Below is a small trained network, with its code and all its weights. Each question gives an input and a target symbol and asks what happens when units are switched off, that is, made to give their printed mean instead of their output.

import numpy as np


def w(rows, s, z=0):
    codes = np.array(rows[::2]) - 128.0
    scale = np.full(codes.shape[1], s)
    scale[-1] = z or s
    return codes * scale


def f(y):
    return np.maximum(y, 0)


def softmax(a):
    e = np.exp(a - a.max(-1, keepdims=True))
    return e / e.sum(-1, keepdims=True)


def log_softmax(a):
    a = a - a.max(-1, keepdims=True)
    return a - np.log(np.exp(a).sum(-1, keepdims=True))


def net(x, mask):
    ids = ['ΓΘΛΣΦΩζμξψ'.index(c) for c in x.split()]
    T = len(ids)
    res = E[ids] + P[:T]
    q, k, v = (res @ M[0].T for M in (Q, K, V))
    z = softmax(np.where(np.tri(T) > 0, q @ k.T / 4**0.5, -1e9)) @ v
    res = res + np.where(mask[0], z, O[0][:, -1]) @ O[0][:, :-1]
    y = f(res @ A[0][:, :-1].T + A[0][:, -1])
    res = res + np.where(mask[1:17], y, B[0][:, -1]) @ B[0][:, :-1]
    return log_softmax(res[-1] @ U[:, :-1].T + U[:, -1])


Q, K, V, O, A, B = {}, {}, {}, {}, {}, {}
E = w([
[128,113,57],'Γ',
[46,127,147],'Θ',
[243,88,142],'Λ',
[120,174,57],'Σ',
[109,167,93],'Φ',
[117,106,179],'Ω',
[144,146,144],'ζ',
[153,145,96],'μ',
[155,6,123],'ξ',
[97,158,133],'ψ',
],0.019)
P = w([
[103,90,8],'0',
[147,153,141],'1',
[90,101,74],'2',
[146,152,141],'3',
[85,90,107],'4',
[146,152,140],'5',
[88,84,126],'6',
[146,151,140],'7',
[83,82,136],'8',
[146,151,139],'9',
[81,81,145],'10',
[145,151,141],'11',
],0.017)
Q[0] = w([
[95,67,80],'H1',
[208,170,206],'H1',
[254,159,66],'H1',
[219,113,110],'H1',
],0.0086)
K[0] = w([
[147,82,39],'H1',
[157,204,254],'H1',
[168,193,151],'H1',
[186,106,145],'H1',
],0.0075)
V[0] = w([
[229,138,132],'H1',
[186,205,4],'H1',
[121,55,197],'H1',
[123,25,112],'H1',
],0.0046)
O[0] = w([
[142,135,214,87],'H1',
[167,59,77,246],'H1',
[219,141,41,85],'H1',
[81,3,150,255],'H1',
],0.0044,0.0024)
A[0] = w([
[186,252,121,127],'N1',
[226,165,94,136],'N2',
[108,85,28,26],'N3',
[225,143,189,36],'N4',
[36,121,134,254],'N5',
[182,82,93,136],'N6',
[46,154,86,151],'N7',
[181,168,181,191],'N8',
[54,102,139,130],'N9',
[192,124,114,143],'N10',
[85,51,83,35],'N11',
[28,94,93,156],'N12',
[137,50,148,180],'N13',
[215,65,116,105],'N14',
[98,185,189,140],'N15',
[202,157,70,149],'N16',
],0.012,0.0071)
B[0] = w([
[130,254,84,163],'N1',
[171,107,155,167],'N2',
[163,116,165,180],'N3',
[149,20,98,149],'N4',
[118,89,106,250],'N5',
[90,114,135,184],'N6',
[86,118,112,201],'N7',
[76,160,241,163],'N8',
[186,143,144,188],'N9',
[111,172,96,160],'N10',
[98,204,171,190],'N11',
[203,111,136,235],'N12',
[126,140,67,212],'N13',
[94,139,117,187],'N14',
[77,22,132,152],'N15',
[180,127,149,170],'N16',
],0.012,0.011)
U = w([
[235,116,16,203],'Γ',
[104,58,117,222],'Θ',
[221,123,214,2],'Λ',
[167,210,37,25],'Σ',
[86,200,91,165],'Φ',
[61,119,229,64],'Ω',
[112,180,206,153],'ζ',
[179,198,140,106],'μ',
[24,159,2,33],'ξ',
[8,180,140,157],'ψ',
],0.0099,0.0045)

Each question gives the input, a string of symbols that net reads in full, and the target symbol t.
The units are the heads (4 rows each of Q, K, V and O) and the neurons (one row each of A and B). Each row of codes is followed by its name. A weight is (code - 128) times the scale printed after its matrix; where a second scale follows, it is the last column's (O, A, B and U).
mask holds one flag per unit, heads first, then neurons. A switched-off unit (its flag False) gives its mean, the last column of its rows in O or B, instead of its output. The means were averaged over made-up inputs and are rounded, as every weight is.
A unit's drop is (log p(t) with every unit on - log p(t) with that unit switched off) / (log p(t) with every unit on - log p(t) with every unit switched off).
The circuit of an input: a set's keep is (log p(t) with only the set's units on - log p(t) with every unit switched off) / (log p(t) with every unit on - log p(t) with every unit switched off). Starting from the 12 units with the biggest drops (on a tie, the unit counted first), units are removed one at a time, each time the one whose removal leaves the highest keep (on an exact tie, the one counted first), for as long as the keep stays at least 0.8.
units of the circuit, in order: the units of the circuit, biggest drop first
k most important neurons: the k neurons with the biggest drops, biggest first
drop when u is switched off: that unit's drop, to one decimal
input Θ Θ Θ Σ ζ Θ Φ, target Γ: 3 most important neurons => N12; N8; N6
input Φ Σ Γ Γ Θ, target Γ: units of the circuit, in order => N12; N8
input Σ Ω Θ ξ Λ ψ ζ, target Γ: units of the circuit, in order => N8; N11
input Ω ψ Θ Γ Γ ψ, target ψ: units of the circuit, in order => N12; N8; N9
input Φ Γ Σ Λ Θ Θ Ω Φ Λ Θ ξ, target Γ: units of the circuit, in order => N13
input ξ μ Θ Ω Θ ζ Φ ζ, target ζ: 2 most important neurons => N8; N1
input Λ Φ Φ Γ Σ Φ ψ, target Γ: units of the circuit, in order => N12; N8
input ζ ξ Λ ζ Ω Λ Λ, target Θ: units of the circuit, in order => N12; N6
input ψ Λ Λ ξ, target ξ: 2 most important neurons => N13; N12
input ζ Ω ζ ξ Φ Θ Ω Θ Σ ψ, target ψ: 2 most important neurons => N12; N8
input Θ Λ Γ μ Σ Φ Γ ξ Θ Φ Γ Ω, target Ω: 2 most important neurons => N8; N12
input Γ ζ Ω ξ ξ ξ Θ Γ ψ ψ Λ Ω, target Ω: 4 most important neurons => N8; N12; N15; N1
input Ω μ Φ ξ Λ Λ Γ Θ ζ, target Γ: drop when N1 is switched off => -0.1
input Λ Θ Γ Λ Λ Φ Λ ψ Ω, target Γ: drop when N13 is switched off => 0.3
input Γ Σ ξ ζ μ ζ Ω ψ Γ Σ Λ Θ, target Θ: drop when N1 is switched off => 0.1
